Below is a small trained network, with its code and all its weights. Each question gives an input and a class and asks what happens when units are switched off, that is, made to give their printed mean instead of their output.

import numpy as np


def w(rows, s, z=0):
    codes = np.array(rows[::2]) - 128.0
    scale = np.full(codes.shape[1], s)
    scale[-1] = z or s
    return codes * scale


def f(y):
    return y / 2 * (1 + np.tanh(0.7978845608 * (y + 0.044715 * y**3)))


def log_softmax(a):
    a = a - a.max(-1, keepdims=True)
    return a - np.log(np.exp(a).sum(-1, keepdims=True))


def net(x, mask):
    res = np.array(x, float).reshape(1, 8) / 4 @ E
    y = f(res @ A[0][:, :-1].T + A[0][:, -1])
    res = res + np.where(mask, y, B[0][:, -1]) @ B[0][:, :-1]
    return log_softmax(res[-1] @ U[:, :-1].T + U[:, -1])


A, B = {}, {}
E = w([
[224,210,96],'x0',
[50,202,90],'x1',
[128,128,128],'x2',
[129,128,128],'x3',
[128,127,128],'x4',
[129,128,128],'x5',
[133,83,5],'x6',
[128,129,127],'x7',
],0.012)
A[0] = w([
[61,188,99,70],'N1',
[190,197,114,152],'N2',
[185,67,168,63],'N3',
[120,89,68,103],'N4',
[92,198,99,98],'N5',
[145,76,65,110],'N6',
[164,81,122,82],'N7',
[225,43,164,100],'N8',
[117,81,58,118],'N9',
[194,39,152,94],'N10',
[119,101,60,109],'N11',
[128,89,68,104],'N12',
[118,161,227,128],'N13',
[253,217,87,72],'N14',
[129,100,85,102],'N15',
[126,73,51,114],'N16',
[103,90,50,125],'N17',
[85,90,136,29],'N18',
[64,66,148,114],'N19',
[44,44,138,102],'N20',
[128,127,128,113],'N21',
[248,36,150,48],'N22',
[70,167,109,71],'N23',
[20,19,147,68],'N24',
[54,193,84,4],'N25',
[126,113,92,39],'N26',
[77,134,231,156],'N27',
[133,95,72,77],'N28',
],0.011,0.0027)
B[0] = w([
[2,101,120,176],'N1',
[176,85,81,199],'N2',
[71,124,140,187],'N3',
[168,180,202,175],'N4',
[45,82,97,170],'N5',
[140,139,184,186],'N6',
[77,143,138,158],'N7',
[28,104,148,227],'N8',
[170,181,191,188],'N9',
[28,121,122,209],'N10',
[130,182,179,177],'N11',
[158,170,187,175],'N12',
[197,202,237,209],'N13',
[204,78,2,248],'N14',
[140,168,172,156],'N15',
[157,162,185,197],'N16',
[146,200,190,192],'N17',
[154,94,43,155],'N18',
[191,99,54,197],'N19',
[189,72,44,219],'N20',
[127,130,127,126],'N21',
[43,107,129,235],'N22',
[75,93,135,160],'N23',
[205,85,39,246],'N24',
[28,123,128,179],'N25',
[124,142,146,138],'N26',
[194,178,184,217],'N27',
[142,162,167,166],'N28',
],0.0085,0.011)
U = w([
[191,94,52,248],'0',
[164,213,191,75],'1',
[7,112,116,88],'2',
],0.014,0.0017)

Each question gives the input, the list of numbers given to net, and the class t.
The units are the neurons (one row each of A and B). Each row of codes is followed by its name. A weight is (code - 128) times the scale printed after its matrix; where a second scale follows, it is the last column's (A, B and U).
mask holds one flag per neuron, in row order. A switched-off neuron (its flag False) gives its mean, the last column of its row in B, instead of its output. The means were averaged over made-up inputs and are rounded, as every weight is.
A unit's drop is (log p(t) with every unit on - log p(t) with that unit switched off) / (log p(t) with every unit on - log p(t) with every unit switched off).
top k neurons: the k neurons with the biggest drops, biggest first
drop when u is switched off: that unit's drop, to one decimal
input [-7,5,-4,-6,2,-8,1,4], class 0: top neuron	[N24]
input [-8,2,1,-6,1,-6,7,1], class 0: top 2 neurons	[N24; N20]
input [-7,0,-5,-5,0,3,5,1], class 0: top 2 neurons	[N24; N20]
input [5,-6,-8,0,5,-7,-5,3], class 2: top 3 neurons	[N8; N22; N24]
input [-7,3,3,-7,2,7,-8,0], class 1: top 4 neurons	[N13; N27; N14; N2]
input [2,3,8,-5,2,5,1,4], class 2: top 2 neurons	[N24; N20]
input [4,-7,-6,-1,2,5,6,6], class 2: top 2 neurons	[N22; N8]
input [7,6,-6,-3,-3,-1,-1,-2], class 0: top 2 neurons	[N14; N2]
input [-5,1,-4,8,1,2,6,-5], class 1: drop when N17 is switched off	0.3
input [-7,3,-1,-4,4,5,5,-3], class 0: drop when N24 is switched off	0.2
input [-7,1,2,0,-1,-7,5,0], class 0: drop when N20 is switched off	0.1
